Each row is shifted at random along 6 fixed directions that mean nothing.
Known rows, with every step that occurs
Z/G/F/X: -265  126 -152 -174 -272   87 -151 -221   -1   25   27 -224   57  -45  228  -75 -338  -30  -22  -86   56 -118   61 -110 -129 -170  -76  114 -160  184  -19   12  365  110  231  -33 -280  349   90  -20 -178  -99
Z/G/D/F/P/N: -249  271  245  -81   89  -65 -245 -156 -108  -37  117 -152  127  -45  193   24 -181 -136  -45 -220  198  -64    7   -8  227 -168  121  101 -248  116  -64  116  195   73  220   71 -331  254   75  100  -32  212
Z/G/X/P:  239   81  -52 -125  -67 -225  -72  -16 -592 -544   15 -400  300   58 -157  -89 -418  -65 -148 -146  116 -411  318 -227 -190  104  -95   85 -402   77 -395  240  358 -553   95  -85  -49    9  -90  224 -196  -37
Z/G/S/P/D/X/N/F: -147  229  369  -44  188 -283  -96 -136   -7 -107   62 -201   74   62   91  135 -103  -39   63 -176    8  -29 -121   55  218 -203  152   63 -124 -187 -187    5   67 -223  259   84 -127  123   57  251  -48  264
X/N/F/Z/G/S:   10  219  -25  -56  -91  -24   16   66   93  -74 -132 -409   73    6  171  124 -173  131 -172  -17 -169    4  126 -300 -193  -34  -80 -149  -24  160   51  -63   44 -232   15 -199 -112  287   80  -53   20 -277
P/N/F/X/D/Z/G: -112  319  343    9  195   44 -123   -1   32 -102   17  -38  206  -14  150  161  -28  -37   42    2  -61  -22  134 -122  219 -177   80  -13  -93  167  151  -35 -136 -223  215  -67 -146  139   37   18  114  -64
N/F/P/Z/G: -288  -73  144 -118 -152  -45 -432   49  -42 -430  -94 -242   51 -120 -146 -199 -318 -307 -174 -241  144 -131   92  -34   45  195 -383   89 -156   68  213  213  330  -71  -29 -243 -135  354  111  116 -622 -122
D/N/F/P: -159  292  548  120  404  -63 -400  127   55  -32  138 -165  268   52  226  134  204 -148  -64    5  204  181  -60 -136  340   -7  154  -84 -102  -65  168 -134    9  -36  -29  -12   29  422   42  168   15 -144
N/F/P/G/X:  -89   98  204   11 -198  182 -296   85   94  -19   26   26  149   78  206   34  -53 -238  133  122  -82  -61  258  -53 -236 -159 -147   31   19  131  251   75  142 -124   63 -140   26  495  207   35  -38 -361
S/F/Z/G/D/X/P/N: -230   68   69  -21   89 -182  -87  -96 -489 -449  -36 -320  278 -140 -123  -17 -371   41 -265 -406  222 -367   61 -197  195  365 -293  -47 -282   -2 -168   79  238  -71  -36  -62 -258  -37  -63  183 -350   88
N/F/S/P/G/X: -119  144  496  -91  193  -83   15    8  670 -309 -148 -240 -246 -161  221  484  138  121  -67 -285 -241  -58  -78   37  380 -184  126 -118  -25  -49  177 -139   16 -491    2 -159 -130    4  303  -44 -187 -298
N/F/P/Z/G/D/X: -128   87  341  -49  161 -119 -282   74  139 -417 -121 -333   12 -149    9  145  -74 -197 -175 -323   98 -191   18 -124  313  174 -141  -29 -208  180   68  121  141 -321  -59 -207 -217  130   95  111 -394 -142
N/F/P/D/X/G: -195  107  -35 -102 -192  168 -164  129  161  -81 -251 -376   71  -15  159  130  -49 -212 -125 -108  -88  -52  283 -250  -96  124 -246  -54 -117  375  406  140  246  -16  -32 -359 -252  456  111 -145 -231 -528
G/S/P/D/F/Z:  -70   98   39  -65   56 -100 -239 -135 -435 -253   15 -210  283  244  106  -40 -281   78  -22 -149   76 -139  104    4  -34   81 -264   -4  -64  -89 -189   48  179 -208   38   89   48  128  -27  312 -193  127
N/F/Z/G/D/P: -292  169  353   48  112  -65 -258   30  347   35  -30  -77   41 -125  275  204  -48 -188    8  -89   61   24 -109 -105  214    4   -6  -87  -17  -22   76 -221   35  -13   96  -37  -12  376  170  108  -88  -84
Z/G/X/N/F/S:   -1  161  -34 -247 -129  -77 -117  -19 -109 -295  -37 -275   77   24   67  -63 -362  -30 -124  -53 -120  -92  104  -63 -276 -292  -67  185 -127  -96 -213   11  294 -309  182  -59 -104  195  101   53 -173   48
X/D/N/F: -210  249  370    0  233  152   -8   66  302  246  -92  -77  205   64  332  155  175    9  -61  220  -53  245   68 -109   31 -402  303   54   20  -18  301  -84   89 -131  113 -134  -74  498  195 -103  309 -363
X/D/N/F/Z: -223  119   64 -222  279   68 -200  154   74 -134 -313 -286  152    3  125  -39 -184   25 -316   65   18  201 -108 -118   -5 -164 -130  230   72 -217   71 -159  296 -161    1 -121 -181  317   74  -85 -162  -15
X/P/Z/G/S/F/N: -171   68  229  170  189 -164  -71 -137 -367 -139  -39 -314  307 -100 -206  138 -269  159   -1 -190  191 -209   -4 -269  202  327 -188 -176 -251  109 -163  139   61 -258  160  -71 -140   -2  -82  281  -95  191
X/D/Z/G/F/P/N: -202  197   79   35   91  186 -154   29 -172  221  -94  -51  456  168  121  -18 -212  -22    3  258   51    9  155 -146 -131 -125  -35  102  -42   78  -57   15  213  -62  274   35  -90  409  -50  106  237   -9
D/P/Z/G/X: -106  149  486  -96  102  107  -26   26  330  -11   99  -29  -17    5  149  230  -80   -9   27   84   -6 -180   13   53  134 -410  256  117 -182  -49  -39   30  218 -405  360  -51   36  231   54  139  202 -194
P/Z/G/X: -145   14  135  -81 -207  -11 -172 -136 -405 -220  137  -89  241  -20  -63 -211 -423 -201  -13  -80  152 -415  315  -59 -122  -79 -112  100 -282  185  -60  330  159 -238  222 -211  -53  148 -105  227 -170  -43
G/D/P/F: -237  111 -165 -290 -110  295 -334 -124 -106  155 -148 -109  236  135  349 -187 -347  -48  -74  168   87  181  -80  165 -265 -367 -280  232  112  -55    3  -45  437  187  214   80 -272  488  131  -94  -55  135
X/D/Z/G/F: -483  129  670  188  654 -215 -259  -66   44  124   76  -19  489  -54   13   66  146  -57    3    8  407  108 -242    5  510  -54  288   73 -143 -178  -82  -95   69  -47  191   33  -53  257   -8  419   73  301
F/P/D/X: -419  150   87 -111  233  176 -298   29   81  -15 -190 -198   48    9  130   64 -127  -46   52  -75   -8   28  -62 -145   34  -69 -218  123   11   79   94   19  232   72  101   21 -210  197    7   84 -188   45
G/X/P/F/Z:  -33  130  109   11  223   82  -21 -173  -43   31  -34 -219  307  -37  199  290  -91  263  126   10  -26  -34  -28 -227 -128 -118 -106 -101    2  160 -164 -199   49 -311  197   25  -87    4   89   98  108   19
X/P/N/F/S/Z/G/D:  -49  247  287   77  302  -89  -78  -97  -98 -109 -159 -151  228  -24  -60  164 -187  135   82  -16  -67   91 -144  -84  152  -43 -105  -42    5 -157 -135  -10    7 -320  271  134 -163    9   54  121   15  312
N/F/P/G/S/Z:  -11  212  277  154   61  -58 -340  101   -2  -67  -71 -230  204   68  111  233  -28 -123   79 -106   22 -132   54 -161  172  196 -205 -162  -23  104   48  -23  -34 -200  -15 -108 -103  202   20  191 -117  -58
X/G/S/P/F:   11  164  343  123  210 -167 -114   -1 -266  -79   38  -58  483  346   18  146 -187  123  203  106   14 -100   47   42 -134 -123  101   48   20 -340 -273   15  -24 -521  249   84  113   75  -80  391  286  201
P/N/F/S/Z/G/D/X: -369  318  255  -63  148   83 -306 -204   54  128  -55 -129  155  -89  252   56  -72 -127   75  -72  -23  229 -171   14  279 -202  -96    1   45   14  244 -132  -90  257  236   11 -336  278   68   30 -166  284
G/X/N/F: -139   92   67 -177   10   28 -132 -128  -33  -16   66 -330  270  -48  228  -57   36  -17 -100   55   -3  172   18  -79 -233 -322  -54   77  -39  123  163  -57  207   -2   23 -215 -153  425  177   -5 -140 -177
Z/G/D/P: -337  178  187  -90   51 -101 -222 -162  -39   80   71 -281  133  -93  205  -27 -149 -210  -71 -153  291  -56  -68  -21  239  -90  145   41 -285   78  -34   86  300  176  186  -34 -285  396   19  127  -92  108
D/F/X/G: -402   95    4 -343    0  196 -142    0  207    9 -127  -81   78   18  271  176 -116  112 -162   56  -73  140   18  -40 -153 -365  -54  315  -16  -52  154 -180  499    8  208 -160 -202  463  218 -177  -30 -250
D/Z/G/S/P/N/F: -404   56  368 -139    2 -151  -53 -109  185   81  105 -212   58  -82  178   67  -57 -168 -152 -147  158   37  -74   86  333 -156  100   48 -202  -27  150  -20  289   50  287 -113 -126  516   66   80 -140  -34
Z/G/S/P/D/X: -463  141  365 -189   37 -133  138 -299  481  158   56 -257 -273 -146  307  234   -4   -2   49 -303  -29   20 -204   92  324 -434  327   77 -156  -28  131    7  208   18  342  -32 -302  278  202   21  -73   31
S/Z/G/D/X/P: -283   55  371  -50   69 -275  124 -166  -59  -94   46 -283  118 -186   -5   32  -45 -116 -135 -247  140 -236   26  -53  262 -128  197   91 -294  -33   -7  262  341 -160  174 -127 -233  164    0   84 -120 -105
S/G/D/F/X: -320  113   94 -157  136  -94 -407  -94 -315   58  -23  -15  359   75  169 -105  -57 -110  -58   37  189  -39  -85  142   31 -222 -137  308   11 -250  -81    4  383  175  115   11 -272  346  -19   87 -119  244
N/F/X/D/Z/G/S/P: -189   72  341  -28  131 -143  -36   34  245 -288  -49 -189  100  -84  131  239  105  -42 -130 -152  -27 -150  177 -135  195   11   98  -68 -197  131  112    2  177 -413  -10 -250    8  269  201   33 -114 -464
D/N/F/Z/G/S/P: -248  268  396  -64  114   39 -112   22  413  236   83  -48  -50   32  472  227   40  -46  -19   85  -96  250 -146  -24  106 -388  189   21   97 -222  161 -303   74    0  209   66   32  534  186  -68  163 -172

Rows
-350  164  541  -58  553 -204  -43  -97  340  -18  -12 -342   63 -173  209  349  285   51  -59 -109   37  173 -316 -138  406 -128  265  -35  -79  -66   66 -241   36 -100   75  -85 -167  227   94  161  -75  -48 | D/X/N/F/Z/G/S/P
 168  263  309  -67   57 -172   51   14   25 -315   87 -108   68   97   83  205 -182   80   40  -20 -247 -203  149  -30 -132 -379  230   81 -128 -163 -336   10   86 -640  239   93   59  -15  121  136  164  -52 | Z/G/X/N/F/S/P
 -15  343  -83 -131  -72   35 -257  -31 -160  -29 -138 -312  138   78  233   71 -371 -112  -75  -60    9  -87   46 -100   30  -40 -113   -5 -155   78 -206  -21  189  -46  211   48 -286  243  -32   28  -32  173 | Z/G/D/P/N/F/S
-298  165  443   73  216 -338 -161 -125 -337 -151  210  -99  377  -74  -59  -50  -50 -106  -78 -188  243 -220   43  -25  274  -61  155   97 -259 -116 -166  190  201  -83  140  -13 -114  107  -69  267  -50  135 | S/Z/G/D/F/X/N
-436  -58   67 -160   16  -66 -150  -58 -301 -489  -67 -204  235 -131 -210 -129 -326   52 -307 -297  188 -336   94  -33  108  130 -270  165 -274  -83  -19  155  484  -92  -12 -235 -230   94   47  102 -433  -94 | S/F/X/D/P/Z/G
-124  203   15  -38  121  106  178    8  178  170 -270 -304   48  -37  134  346 -149  254  -49   -7 -134   44  -12 -253   47  -98 -113  -25  -47  194  -19  -29  185 -219  315    0 -290  113   45 -159  191  -44 | X/P/D/Z/G/F/N
 -92  280  148 -138  104  -80  -17 -131  -62 -154    6 -238   61  -80  186  180 -181   36 -120 -225   68 -162   87 -120  182 -172  152   63 -294  191 -157  104  219 -217  226   -2 -350   99   85  -33   61   40 | Z/G/D/F/X/P/N
 109   66   26  -77   26 -108 -189   21 -457 -232  -51 -166  383   84  -60  -36 -175  -30  -19   74   -6 -270  149  -83 -208  -43 -259  164  -42 -147 -174   73  245 -323  109  -61  -78  107 -119  139 -110   48 | S/G/X/P/N/F/Z
-126   85  280  -53  262 -241  -47   46 -172 -369  -18 -476  255   65  -40  194  -47  116 -204 -301  159 -182  106 -112  212  122   81   40 -283   -2  -17  179  154 -412   -8 -216 -170   47  -85  218  -80  -10 | X/G/S/P/D/F/N
-450  252  256   50  101   89  100 -187  177  322   11   90  123  -63  291  333  -72  240  117   -3 -136   10 -157  -47   60 -334   32  -10   55 -122  -35 -195  119   56  324   74 -217  213  209  -90  288  -15 | S/F/X/P/Z/G/D/N
 -43  183  234 -205  179   63   45   18  113   45 -145 -154  177  216  290  261   -4    9   69  230 -232  123  -41   -7 -170 -442  128  236   75 -239   -6 -148  159 -377  280  -34  -66  337   61   42  196 -123 | D/X/G/S/P/N/F
-257  -85  201 -140 -197  -86 -120 -183 -290 -228  114  -72  175  -11 -152 -176 -350 -134   -2  -14  -23 -192  141  155 -109 -116 -155  147 -103  -89   53  294  310  -88  218  -61  -96  228   10   87 -248  -96 | S/P/Z/G/X/N/F
  56  271   68   -3  -56   13  -62  -40 -252 -261   -8 -403  275    3  104  119  -75   -8  -94 -181  -21 -232  354 -293  115  139  -91 -186 -245  435  237  159  -95 -255    9 -308 -244  101  -94   -1  -69 -304 | P/N/F/X/G/S/Z
-367  191  299  -27  217  -37 -163   -3  334  127  -29 -208   88 -143  197   92   22   18  -93   37   15  261 -220  -89   80 -197   64  -21   54  -56  144 -164   76  104  108  -80 -158  429  158   11   11   -4 | X/N/F/Z/G/D/P
  18  271  392  160   39 -102 -114   74  186 -197  -60 -233  155    1  182  332   86  -78  -69 -173  -58 -216  249 -180  264  147  105 -310 -222  141   62   21   -4 -392  -35 -170   55  197  114  137  -11 -427 | N/F/S/Z/G/D/P
-197   78  146  -25 -115    4 -194 -202 -477 -157  145  -99  339   35   50 -120 -199 -229   56   -2   49 -160  290  -27    4  122 -121  -52 -163  160  180  231  147  128   99   22 -109  322  -54   82 -139 -224 | S/P/N/F/Z/G/D/X
